Below is a small trained network, with its code and all its weights. Each question gives an input and a class and asks what happens when units are switched off, that is, made to give their printed mean instead of their output.

import numpy as np


def w(rows, s, z=0):
    codes = np.array(rows[::2]) - 128.0
    scale = np.full(codes.shape[1], s)
    scale[-1] = z or s
    return codes * scale


def f(y):
    return np.maximum(y, 0)


def log_softmax(a):
    a = a - a.max(-1, keepdims=True)
    return a - np.log(np.exp(a).sum(-1, keepdims=True))


def net(x, mask):
    res = np.array(x, float).reshape(1, 5) / 4 @ E
    y = f(res @ A[0][:, :-1].T + A[0][:, -1])
    res = res + np.where(mask, y, B[0][:, -1]) @ B[0][:, :-1]
    return log_softmax(res[-1] @ U[:, :-1].T + U[:, -1])


A, B = {}, {}
E = w([
[136,110,87,218,120,116,118,109,146,166,143,197],'x0',
[128,100,122,151,133,162,112,160,3,136,76,97],'x1',
[126,59,207,131,197,126,100,110,143,98,93,176],'x2',
[125,155,165,99,61,159,91,158,95,130,144,197],'x3',
[54,109,54,44,149,115,102,127,82,139,101,161],'x4',
],0.016)
A[0] = w([
[254,160,231,201,76,121,181,151,167,105,146,89,1],'neuron 1',
[110,133,91,48,111,60,117,51,180,113,218,149,135],'neuron 2',
[137,206,53,120,69,132,184,176,150,157,231,76,47],'neuron 3',
[148,131,201,94,175,137,167,89,225,61,151,207,150],'neuron 4',
[71,155,210,44,133,147,115,172,153,116,127,12,21],'neuron 5',
[148,118,65,147,205,89,199,101,157,105,130,54,54],'neuron 6',
[136,164,179,79,35,200,95,174,127,109,188,217,13],'neuron 7',
],0.0078,0.0075)
B[0] = w([
[18,98,35,106,149,43,180,172,55,143,71,106,231],'neuron 1',
[131,136,94,153,108,51,69,191,51,174,80,36,242],'neuron 2',
[79,46,199,125,184,216,118,97,114,85,255,84,245],'neuron 3',
[156,95,103,84,105,198,73,102,55,157,192,103,253],'neuron 4',
[122,122,43,239,91,122,98,159,186,192,213,221,210],'neuron 5',
[242,164,168,89,160,86,189,116,122,26,92,238,219],'neuron 6',
[239,194,61,70,202,111,215,105,138,70,124,174,216],'neuron 7',
],0.0094,0.012)
U = w([
[29,139,56,71,146,57,139,173,67,138,78,138,61],'0',
[254,193,101,96,166,121,178,114,120,63,124,163,66],'1',
[184,132,123,150,116,140,108,162,58,170,115,79,246],'2',
[131,42,145,119,183,245,99,112,89,102,171,126,93],'3',
[142,140,60,235,96,96,125,114,173,205,196,221,207],'4',
[159,150,135,109,73,129,129,117,129,161,91,69,179],'5',
[88,156,192,137,68,148,146,74,179,125,85,150,89],'6',
[111,190,141,171,80,159,99,168,240,119,60,138,88],'7',
],0.0094,0.014)

Each question gives the input, the list of numbers given to net, and the class t.
The units are the neurons (one row each of A and B). Each row of codes is followed by its name. A weight is (code - 128) times the scale printed after its matrix; where a second scale follows, it is the last column's (A, B and U).
mask holds one flag per neuron, in row order. A switched-off neuron (its flag False) gives its mean, the last column of its row in B, instead of its output. The means were averaged over made-up inputs and are rounded, as every weight is.
A unit's drop is (log p(t) with every unit on - log p(t) with that unit switched off) / (log p(t) with every unit on - log p(t) with every unit switched off).
The circuit of an input: a set's keep is (log p(t) with only the set's units on - log p(t) with every unit switched off) / (log p(t) with every unit on - log p(t) with every unit switched off). Starting from all 7 units, units are removed one at a time, each time the one whose removal leaves the highest keep (on an exact tie, the one counted first), for as long as the keep stays at least 0.8.
circuit, biggest first: the units of the circuit, biggest drop first
unit that matters most: the unit with the biggest drop
top k neurons: the k neurons with the biggest drops, biggest first
drop when u is switched off: that unit's drop, to one decimal
input [8,1,8,3,1], class 3: unit that matters most -> neuron 5
input [-5,-8,-4,6,4], class 2: top 2 neurons -> (neuron 2; neuron 6)
input [0,-8,8,3,-7], class 2: circuit, biggest first -> (neuron 4; neuron 1; neuron 3)
input [-7,6,-3,-6,1], class 4: top 2 neurons -> (neuron 5; neuron 7)
input [3,4,-4,5,1], class 1: circuit, biggest first -> (neuron 7; neuron 2)
input [2,-3,-8,8,-5], class 1: top 2 neurons -> (neuron 7; neuron 4)
input [8,-8,-3,0,2], class 2: top 2 neurons -> (neuron 2; neuron 5)
input [8,-8,1,3,2], class 2: circuit, biggest first -> (neuron 2; neuron 5)
input [0,2,-2,4,-4], class 0: circuit, biggest first -> (neuron 1; neuron 4)
input [-2,-6,-3,2,-2], class 2: top 2 neurons -> (neuron 2; neuron 1)
input [0,-7,1,-7,3], class 1: top 2 neurons -> (neuron 6; neuron 1)
input [6,2,3,8,2], class 1: top 2 neurons -> (neuron 7; neuron 5)
input [-3,7,-2,7,-4], class 1: top 2 neurons -> (neuron 7; neuron 2)
input [-2,2,2,4,1], class 1: circuit, biggest first -> (neuron 3; neuron 2)
input [8,-8,7,-8,8], class 0: unit that matters most -> neuron 2
input [-3,-8,5,5,-3], class 2: circuit, biggest first -> (neuron 4; neuron 2; neuron 3)
input [-2,5,5,2,-6], class 0: top 2 neurons -> (neuron 1; neuron 3)
input [2,-5,4,-3,4], class 2: top 4 neurons -> (neuron 2; neuron 1; neuron 3; neuron 4)
input [-1,-5,0,3,-7], class 0: drop when neuron 1 is switched off -> 1.2
input [1,-4,-7,0,0], class 3: drop when neuron 3 is switched off -> 1.1
